Below is a small trained network, with its code and all its weights. Each question gives an input and a class and asks what happens when units are switched off, that is, made to give their printed mean instead of their output.

import numpy as np


def w(rows, s, z=0):
    codes = np.array(rows[::2]) - 128.0
    scale = np.full(codes.shape[1], s)
    scale[-1] = z or s
    return codes * scale


def f(y):
    return np.maximum(y, 0)


def log_softmax(a):
    a = a - a.max(-1, keepdims=True)
    return a - np.log(np.exp(a).sum(-1, keepdims=True))


def net(x, mask):
    res = np.array(x, float).reshape(1, 6) / 4 @ E
    y = f(res @ A[0][:, :-1].T + A[0][:, -1])
    res = res + np.where(mask, y, B[0][:, -1]) @ B[0][:, :-1]
    return log_softmax(res[-1] @ U[:, :-1].T + U[:, -1])


A, B = {}, {}
E = w([
[113,157,78,44,152,195,71,142],'x0',
[94,141,171,40,33,115,166,169],'x1',
[53,143,138,131,143,148,167,9],'x2',
[149,93,73,54,192,104,238,144],'x3',
[154,28,74,122,62,168,120,72],'x4',
[93,152,55,212,97,173,184,196],'x5',
],0.012)
A[0] = w([
[116,150,141,166,87,144,103,109,50],'n0',
[180,83,97,205,241,127,92,99,15],'n1',
[124,217,180,123,191,86,141,152,32],'n2',
[40,136,161,127,149,146,185,28,11],'n3',
[71,163,68,188,98,180,187,176,1],'n4',
[34,145,131,139,117,139,128,52,50],'n5',
[101,83,193,198,115,59,197,96,46],'n6',
[93,161,85,56,168,216,78,143,35],'n7',
[111,199,151,136,174,99,156,144,8],'n8',
[141,108,82,87,175,112,200,135,10],'n9',
[146,87,88,82,186,88,222,114,12],'n10',
[218,116,119,133,103,86,94,196,35],'n11',
[146,106,194,65,164,95,92,79,71],'n12',
[136,131,139,130,97,98,143,123,74],'n13',
[134,166,132,167,75,129,60,85,27],'n14',
[176,97,152,127,122,133,90,190,5],'n15',
[101,121,126,105,84,112,131,152,31],'n16',
[166,100,140,97,137,63,68,120,63],'n17',
[94,143,171,166,78,140,50,107,24],'n18',
[151,3,105,120,81,175,136,88,30],'n19',
[182,96,160,171,115,69,161,150,63],'n20',
[137,112,132,132,152,127,112,126,60],'n21',
[92,126,167,93,92,122,151,146,30],'n22',
[139,121,152,138,129,134,149,125,74],'n23',
[134,106,105,151,179,116,99,116,15],'n24',
[179,69,84,124,62,137,121,77,25],'n25',
[128,137,142,125,135,116,123,120,25],'n26',
[117,135,144,148,96,132,87,136,27],'n27',
[155,122,173,91,146,102,114,77,37],'n28',
[98,121,170,59,26,100,166,156,59],'n29',
],0.015,0.01)
B[0] = w([
[165,112,163,118,109,132,140,160,168],'n0',
[109,236,150,144,184,229,171,60,250],'n1',
[12,176,129,139,133,61,60,166,207],'n2',
[133,69,77,55,219,164,145,203,227],'n3',
[128,97,53,208,51,104,196,122,219],'n4',
[141,86,107,107,194,138,151,173,207],'n5',
[202,135,86,58,94,79,75,47,212],'n6',
[209,123,115,48,82,55,85,6,230],'n7',
[50,154,141,130,118,94,41,155,174],'n8',
[176,94,207,163,110,137,100,165,213],'n9',
[210,100,254,159,72,156,106,203,245],'n10',
[129,46,82,58,213,160,147,182,193],'n11',
[116,87,57,222,40,113,190,130,234],'n12',
[132,139,117,120,127,143,107,112,142],'n13',
[168,120,201,127,96,143,121,161,192],'n14',
[132,96,107,104,172,141,151,180,165],'n15',
[139,141,123,140,162,160,108,97,147],'n16',
[139,122,81,159,100,121,189,145,193],'n17',
[188,107,217,159,105,124,120,169,203],'n18',
[24,198,126,139,132,45,57,172,254],'n19',
[163,101,102,58,115,88,111,47,180],'n20',
[112,121,122,124,119,145,140,114,140],'n21',
[135,181,118,156,156,178,119,114,158],'n22',
[134,120,115,132,112,135,98,112,134],'n23',
[116,154,123,122,139,179,120,107,163],'n24',
[25,177,137,120,140,73,77,157,216],'n25',
[120,117,127,153,128,119,125,112,130],'n26',
[153,111,167,128,118,135,129,154,154],'n27',
[132,116,73,174,63,145,166,144,190],'n28',
[102,221,149,158,190,249,158,43,212],'n29',
],0.011,0.016)
U = w([
[194,93,235,140,72,157,117,162,111],'0',
[28,167,101,118,109,75,65,148,114],'1',
[131,196,110,135,154,245,166,40,109],'2',
[140,86,2,200,31,131,206,119,127],'3',
[148,51,44,28,193,170,151,183,144],'4',
[208,119,79,16,71,81,93,3,123],'5',
[116,80,156,111,139,95,171,68,252],'6',
],0.0092,0.018)

Each question gives the input, the list of numbers given to net, and the class t.
The units are the neurons (one row each of A and B). Each row of codes is followed by its name. A weight is (code - 128) times the scale printed after its matrix; where a second scale follows, it is the last column's (A, B and U).
mask holds one flag per neuron, in row order. A switched-off neuron (its flag False) gives its mean, the last column of its row in B, instead of its output. The means were averaged over made-up inputs and are rounded, as every weight is.
A unit's drop is (log p(t) with every unit on - log p(t) with that unit switched off) / (log p(t) with every unit on - log p(t) with every unit switched off).
The circuit of an input: a set's keep is (log p(t) with only the set's units on - log p(t) with every unit switched off) / (log p(t) with every unit on - log p(t) with every unit switched off). Starting from the 12 units with the biggest drops (on a tie, the unit counted first), units are removed one at a time, each time the one whose removal leaves the highest keep (on an exact tie, the one counted first), for as long as the keep stays at least 0.8.
circuit, biggest first: the units of the circuit, biggest drop first
top k neurons: the k neurons with the biggest drops, biggest first
drop of u: that unit's drop, to one decimal
input [4,5,-1,0,-3,6], class 3: circuit, biggest first	n4
input [-8,-8,3,0,-1,-3], class 2: top 2 neurons	n1, n7
input [4,3,3,-6,-5,-2], class 0: top 2 neurons	n18, n19
input [6,3,6,4,-3,3], class 4: top 3 neurons	n3, n6, n5
input [-8,-7,-7,-5,5,0], class 5: top 2 neurons	n20, n6
input [-5,7,-1,0,-5,4], class 2: top 2 neurons	n29, n19
input [2,-6,0,6,-5,-8], class 3: top 2 neurons	n12, n28
input [-2,-1,7,-8,-7,-7], class 0: top 4 neurons	n18, n14, n19, n4
input [-3,6,-1,7,-7,-7], class 0: top 4 neurons	n10, n19, n9, n25
input [7,-3,1,3,7,3], class 1: top 3 neurons	n19, n25, n6
input [-4,2,5,-1,-2,-1], class 4: top 2 neurons	n3, n7
input [7,7,3,2,4,-2], class 2: top 3 neurons	n29, n6, n22
input [-2,5,-2,6,5,-5], class 0: top 2 neurons	n10, n1
input [8,-6,6,4,1,-3], class 5: top 2 neurons	n7, n29
input [2,-5,5,4,-8,7], class 1: circuit, biggest first	n2
input [6,-4,8,4,1,1], class 4: drop of n14	0.0
input [3,-6,1,2,2,1], class 2: drop of n1	0.1
input [-2,3,6,0,-2,-3], class 4: drop of n3	0.5
